B =
[[ -89.74 -224.77  -52.75 -109.76   10.01 -161.10 -128.08    2.77  -31.10
   -54.06   16.37 -165.17  -55.00]
 [  70.76 -155.26  -94.46  251.74  117.63  -95.93  -47.68  199.70 -135.51
    98.37  100.80  -70.32  127.88]]
Rows and columns are counted from 1.
(1, 1)	-89.74
(1, 6)	-161.10
(1, 7)	-128.08
(2, 13)	127.88
(1, 2)	-224.77
(2, 4)	251.74
(1, 9)	-31.10
(1, 13)	-55.00
(1, 8)	2.77
(1, 4)	-109.76
(1, 12)	-165.17
(2, 1)	70.76

m =
[[-0.30  2.78  1.54  0.23  2.32 -3.05  0.04  2.15 -5.10]
 [-2.30  0.44 -2.42 -0.21  3.27 -4.39  1.12  0.21 -3.64]
 [-0.33  1.40  0.97 -1.51  1.23 -3.61  2.00  1.23 -5.56]
 [-1.80  1.70  2.08  2.19  4.43 -1.06 -1.99  3.50 -1.78]]
Rows and columns are counted from 1.
(1, 1) -> -0.30
(1, 2) -> 2.78
(1, 9) -> -5.10
(2, 1) -> -2.30
(4, 6) -> -1.06
(1, 3) -> 1.54
(3, 8) -> 1.23
(2, 8) -> 0.21
(4, 1) -> -1.80
(2, 6) -> -4.39
(4, 2) -> 1.70
(3, 6) -> -3.61
(1, 4) -> 0.23
(3, 2) -> 1.40
(3, 7) -> 2.00
(4, 7) -> -1.99
(2, 3) -> -2.42
(3, 5) -> 1.23
(2, 2) -> 0.44
(4, 3) -> 2.08
(3, 1) -> -0.33
(1, 7) -> 0.04
(2, 4) -> -0.21

x =
-0.60  -2.57   4.59   0.46  -2.47   2.14   3.87   1.30  -1.68   2.84  -1.85   0.74   1.75   0.55
 0.37   0.10  -0.02  -1.47   0.65  -2.38  -0.02   0.47   2.15  -0.82  -0.80   0.90   0.89  -0.38
Indices start at 1.
row 1 col 1 => -0.60
row 2 col 8 => 0.47
row 1 col 6 => 2.14
row 1 col 2 => -2.57
row 1 col 11 => -1.85
row 2 col 7 => -0.02
row 2 col 4 => -1.47
row 1 col 7 => 3.87
row 2 col 3 => -0.02
row 1 col 8 => 1.30
row 2 col 2 => 0.10
row 2 col 6 => -2.38
row 1 col 4 => 0.46
row 1 col 10 => 2.84
row 1 col 3 => 4.59
row 1 col 13 => 1.75
row 2 col 1 => 0.37

W =
[[ 0.18  0.93 -0.51  0.54 -1.09  0.08 -0.82  0.55  0.21  0.85 -0.86 -1.49
  -2.48  0.41]
 [-0.28  0.65  0.92  2.09 -0.67  0.71  1.36 -0.81  1.58 -1.06 -1.80 -0.34
  -1.13  1.94]
 [-0.99  1.14  1.20  0.53  1.53  1.44  1.41 -0.02  2.02 -0.76 -2.94  0.27
  -1.18  4.43]
 [ 0.04 -0.10  0.70  2.09 -0.39  0.61  0.14 -0.62  0.86 -0.90 -1.37 -0.61
  -0.27  0.03]
 [ 0.39  0.67 -0.56  0.14 -1.96 -0.10 -0.83  0.63  0.01  1.57 -0.73 -1.94
  -3.07  0.11]
 [-1.15  0.98 -0.03  1.04  0.45  2.36 -0.39  0.33  0.53 -1.22 -1.51  1.48
   1.04  0.30]
 [-1.61  0.52  1.03 -0.26 -0.24  2.08 -1.60  0.61  0.10 -1.14 -1.09  1.12
   1.11  0.25]
 [-0.80  1.09  0.92  0.10 -0.48  0.74 -1.25  0.32  0.45 -1.29 -0.72 -0.53
  -1.07  0.34]
 [-1.25 -0.99  1.48 -0.75  1.20  1.55 -2.37  0.77 -0.09 -0.02 -1.81  0.20
   1.61  0.94]
 [-0.44  0.76 -0.13  0.76 -0.66  2.24  0.26  0.35  0.49 -0.61 -1.52  0.73
  -0.20 -0.63]
 [-0.19  0.13  0.83  0.72 -1.16  0.64 -0.55  0.00  0.50 -0.36 -1.08 -0.88
  -1.09  0.07]
 [-0.74  0.72  0.49  0.38  0.85  0.96 -1.06  0.43  0.50 -0.63 -1.50 -0.20
  -0.35  1.10]
 [-0.55  0.24  1.22  0.04  0.98  2.21  0.13  0.22  0.95 -1.63 -2.16  0.43
   0.28 -0.07]
 [-0.88  1.73 -0.83  2.47  1.27  1.60  1.41 -0.18  1.50 -0.38 -2.32  1.20
  -0.29  3.38]
 [-1.04  1.98 -0.29  2.43  0.02  1.94  1.70 -0.42  1.62 -1.29 -1.90  1.49
  -0.33  2.49]]
Indices start at 1.
row 1 col 1: 0.18
row 4 col 2: -0.10
row 1 col 9: 0.21
row 9 col 7: -2.37
row 11 col 11: -1.08
row 10 col 6: 2.24
row 9 col 13: 1.61
row 3 col 11: -2.94
row 9 col 14: 0.94
row 11 col 13: -1.09
row 1 col 2: 0.93
row 8 col 13: -1.07
row 6 col 7: -0.39
row 1 col 13: -2.48
row 4 col 3: 0.70
row 1 col 12: -1.49
row 14 col 7: 1.41
row 8 col 9: 0.45
row 7 col 14: 0.25
row 9 col 1: -1.25
row 11 col 14: 0.07
row 2 col 8: -0.81
row 9 col 11: -1.81
row 11 col 7: -0.55
row 7 col 9: 0.10
row 1 col 8: 0.55
row 7 col 5: -0.24
row 12 col 9: 0.50
row 1 col 5: -1.09
row 15 col 5: 0.02
row 1 col 4: 0.54
row 7 col 11: -1.09
row 8 col 11: -0.72
row 10 col 7: 0.26
